Here is a tiny trained network, its code and every weight. The questions are about switching its units off for an input and a target symbol, where a switched-off unit gives its printed mean instead of its output.

import numpy as np


def w(rows, s, z=0):
    codes = np.array(rows[::2]) - 128.0
    scale = np.full(codes.shape[1], s)
    scale[-1] = z or s
    return codes * scale


def norm(h):
    return h / np.sqrt((h * h).mean(-1, keepdims=True) + 1e-5)


def f(y):
    return y / 2 * (1 + np.tanh(0.7978845608 * (y + 0.044715 * y**3)))


def softmax(a):
    e = np.exp(a - a.max(-1, keepdims=True))
    return e / e.sum(-1, keepdims=True)


def log_softmax(a):
    a = a - a.max(-1, keepdims=True)
    return a - np.log(np.exp(a).sum(-1, keepdims=True))


def net(x, mask):
    ids = ['ΞΦΨΩαγδζηθλμπστ'.index(c) for c in x.split()]
    T = len(ids)
    res = E[ids] + P[:T]
    u = 0
    for l in range(2):
        q, k, v = (norm(res) @ M[l].T for M in (Q, K, V))
        z = softmax(np.where(np.tri(T) > 0, q @ k.T / 2**0.5, -1e9)) @ v
        res = res + np.where(mask[u], z, O[l][:, -1]) @ O[l][:, :-1]
        u += 1
        y = f(norm(res) @ A[l][:, :-1].T + A[l][:, -1])
        res = res + np.where(mask[u : u + 8], y, B[l][:, -1]) @ B[l][:, :-1]
        u += 8
    return log_softmax(norm(res)[-1] @ U[:, :-1].T + U[:, -1])


Q, K, V, O, A, B = {}, {}, {}, {}, {}, {}
E = w([
[175,112,153,123,118,128,117,97,134,180],'Ξ',
[171,164,107,118,89,163,141,80,114,149],'Φ',
[184,137,109,100,102,174,125,95,144,118],'Ψ',
[154,88,115,118,103,213,115,165,147,150],'Ω',
[165,106,117,84,135,154,186,121,157,60],'α',
[112,213,93,155,154,136,147,93,162,174],'γ',
[166,154,154,122,199,124,153,66,109,65],'δ',
[172,85,138,104,131,120,102,255,166,91],'ζ',
[120,139,134,108,130,155,173,103,107,105],'η',
[193,162,81,114,123,172,112,131,128,152],'θ',
[157,176,177,149,152,136,58,85,109,143],'λ',
[96,143,140,80,130,107,176,106,123,84],'μ',
[159,221,145,167,169,95,156,94,57,164],'π',
[53,59,154,113,70,154,145,199,191,139],'σ',
[215,83,98,114,79,128,149,126,157,160],'τ',
],0.0093)
P = w([
[152,144,163,133,128,123,194,106,121,65],'0',
[151,162,120,142,169,220,99,46,188,198],'1',
[103,107,115,153,111,104,123,128,95,135],'2',
[190,133,150,70,85,36,185,195,91,135],'3',
[156,140,144,119,176,210,114,85,183,184],'4',
[100,76,83,186,114,88,104,138,97,132],'5',
[180,162,140,80,74,2,173,195,121,131],'6',
[156,132,164,114,180,210,116,113,176,173],'7',
[101,56,68,215,132,62,84,143,92,132],'8',
],0.0076)
Q[0] = w([
[74,161,168,157,191,200,65,150,225,103],'L0H0',
[63,31,65,187,198,253,110,13,131,148],'L0H0',
],0.0054)
K[0] = w([
[131,133,146,25,34,204,180,136,161,140],'L0H0',
[170,232,241,2,201,172,141,146,181,203],'L0H0',
],0.0066)
V[0] = w([
[119,172,158,52,3,116,50,112,206,107],'L0H0',
[61,145,76,98,24,106,225,162,102,159],'L0H0',
],0.004)
O[0] = w([
[44,254,72,91,27,38,38,94,208,134,87],'L0H0',
[175,160,204,233,136,194,153,92,153,55,1],'L0H0',
],0.0061,0.0013)
A[0] = w([
[29,168,118,119,233,88,121,90,82,119,172],'L0N0',
[150,108,137,61,153,196,69,166,214,50,33],'L0N1',
[181,131,52,115,131,72,231,81,126,80,56],'L0N2',
[100,26,83,127,175,167,70,29,108,34,182],'L0N3',
[10,165,119,88,107,222,112,75,78,143,30],'L0N4',
[155,161,140,82,189,97,81,2,76,110,8],'L0N5',
[196,161,119,129,180,94,111,119,75,124,135],'L0N6',
[140,87,109,175,45,76,140,202,132,65,215],'L0N7',
],0.0052,0.0018)
B[0] = w([
[127,168,24,120,101,192,126,190,187,75,176],'L0N0',
[99,134,77,102,142,54,82,96,158,77,174],'L0N1',
[125,131,158,141,87,153,45,188,103,158,224],'L0N2',
[129,65,142,122,24,177,113,198,5,40,186],'L0N3',
[167,197,205,181,144,211,73,131,32,101,159],'L0N4',
[75,161,101,3,127,103,177,210,95,135,192],'L0N5',
[71,79,98,94,105,128,98,138,165,184,190],'L0N6',
[94,198,179,89,162,145,60,53,77,151,251],'L0N7',
],0.0055,0.003)
Q[1] = w([
[158,156,203,104,74,29,108,255,115,157],'L1H0',
[142,175,137,83,205,161,213,106,193,147],'L1H0',
],0.009)
K[1] = w([
[90,98,85,249,102,66,66,164,80,120],'L1H0',
[137,146,117,85,149,166,137,39,74,135],'L1H0',
],0.011)
V[1] = w([
[50,155,25,165,4,222,245,107,132,172],'L1H0',
[14,73,167,128,65,191,111,160,202,149],'L1H0',
],0.0037)
O[1] = w([
[148,64,102,174,92,91,186,163,189,107,255],'L1H0',
[165,98,46,83,183,117,142,2,155,83,225],'L1H0',
],0.0078,0.00084)
A[1] = w([
[95,108,40,119,78,143,62,134,154,144,103],'L1N0',
[127,77,211,145,45,140,108,218,57,173,3],'L1N1',
[207,173,183,149,114,151,130,90,162,181,3],'L1N2',
[118,101,67,84,50,116,96,209,3,127,44],'L1N3',
[208,70,90,123,64,17,140,101,154,73,187],'L1N4',
[124,159,105,89,71,35,109,162,91,158,137],'L1N5',
[226,193,61,165,151,132,149,142,87,179,55],'L1N6',
[175,68,152,85,52,96,139,77,59,67,34],'L1N7',
],0.0062,0.0029)
B[1] = w([
[167,110,207,221,114,120,106,146,92,20,200],'L1N0',
[207,196,14,152,205,144,96,127,130,110,190],'L1N1',
[96,158,173,84,83,84,206,170,122,6,160],'L1N2',
[85,145,161,151,101,27,172,93,163,236,254],'L1N3',
[3,173,93,165,108,239,146,124,95,148,221],'L1N4',
[181,68,130,160,92,201,81,81,175,67,201],'L1N5',
[62,49,160,74,235,58,110,124,130,77,173],'L1N6',
[96,68,135,108,234,25,86,124,178,108,191],'L1N7',
],0.0057,0.0047)
U = w([
[163,74,153,64,203,59,97,150,141,46,5],'Ξ',
[94,76,15,46,26,81,121,197,117,181,126],'Φ',
[220,55,222,196,158,187,160,121,99,72,183],'Ψ',
[88,155,249,122,96,92,198,156,86,36,69],'Ω',
[101,192,211,96,133,129,42,115,62,170,122],'α',
[95,75,104,118,216,96,157,192,105,205,178],'γ',
[144,252,78,138,49,160,153,183,120,101,132],'δ',
[34,34,109,91,152,171,102,74,84,77,106],'ζ',
[151,152,1,189,152,97,62,194,196,105,187],'η',
[87,136,199,177,7,103,90,122,175,137,217],'θ',
[125,219,112,145,193,101,193,2,213,126,53],'λ',
[250,171,127,98,64,87,104,92,117,26,48],'μ',
[195,152,158,158,149,195,171,172,52,176,219],'π',
[213,125,144,54,110,75,147,68,208,169,105],'σ',
[144,83,98,163,82,197,235,143,173,157,169],'τ',
],0.0078,0.0024)

Each question gives the input, a string of symbols that net reads in full, and the target symbol t.
The units are the heads (2 rows each of Q, K, V and O) and the neurons (one row each of A and B). Each row of codes is followed by its name. A weight is (code - 128) times the scale printed after its matrix; where a second scale follows, it is the last column's (O, A, B and U).
mask holds one flag per unit, layer by layer, with each layer's heads first. A switched-off unit (its flag False) gives its mean, the last column of its rows in O or B, instead of its output. The means were averaged over made-up inputs and are rounded, as every weight is.
A unit's drop is (log p(t) with every unit on - log p(t) with that unit switched off) / (log p(t) with every unit on - log p(t) with every unit switched off).
The circuit of an input: a set's keep is (log p(t) with only the set's units on - log p(t) with every unit switched off) / (log p(t) with every unit on - log p(t) with every unit switched off). Starting from the 12 units with the biggest drops (on a tie, the unit counted first), units are removed one at a time, each time the one whose removal leaves the highest keep (on an exact tie, the one counted first), for as long as the keep stays at least 0.8.
circuit, biggest first: the units of the circuit, biggest drop first
unit that matters most: the unit with the biggest drop
k most important neurons: the k neurons with the biggest drops, biggest first
k most important neurons of layer l: the k neurons of layer l with the biggest drops, biggest first
input α σ γ δ Φ, target Ω: unit that matters most : L1N2
input μ γ λ γ α Φ Ω, target δ: 2 most important neurons of layer 1 : L1N4, L1N1
input Ψ γ Ψ λ Ξ Φ, target θ: 3 most important neurons : L1N3, L1N5, L1N0
input μ Ω Ξ θ Ξ π η, target π: 2 most important neurons : L1N1, L0N2
input γ Ξ μ Φ α γ θ, target τ: circuit, biggest first : L1H0, L1N4, L0H0
input λ η μ μ η α θ λ θ, target θ: circuit, biggest first : L1N3, L1N0
input Ψ ζ Ω τ ζ μ, target α: circuit, biggest first : L0N7, L1H0, L0N1
input ζ τ σ η, target λ: circuit, biggest first : L1H0, L0H0
input μ μ γ, target η: circuit, biggest first : L0N0, L1N4
input α ζ μ Ξ, target Ω: 3 most important neurons : L1N2, L0N3, L1N4
input μ λ θ λ, target η: circuit, biggest first : L1N1, L1H0
input μ Φ π ζ, target π: circuit, biggest first : L0H0, L1H0
input π Ξ Ξ Φ μ α θ, target Ξ: 2 most important neurons : L1N6, L0N3
input π ζ Φ μ τ Ω ζ, target ζ: unit that matters most : L1H0
input σ μ Ξ λ, target σ: 2 most important neurons : L0N0, L1N5
input δ Ψ τ Ξ, target μ: circuit, biggest first : L1N1, L1N5
input θ θ Ψ Ξ, target θ: 2 most important neurons : L1N4, L1N5
input τ δ Ω σ, target ζ: circuit, biggest first : L1H0, L0N7, L1N4
input σ Φ η Φ μ σ, target ζ: circuit, biggest first : L1H0, L0N7
input μ μ α Ψ, target Ξ: 2 most important neurons : L1N7, L0N3
input δ α Ξ Ξ π, target γ: most important neuron : L1N6
input λ Ω μ λ τ, target τ: 3 most important neurons : L0N7, L1N4, L1N7
input Ψ δ δ τ λ λ Ω Ω, target Ψ: circuit, biggest first : L1N0, L1N4, L1N7, L0N1
input γ δ α τ α γ Ξ, target τ: circuit, biggest first : L1H0, L1N4, L0H0
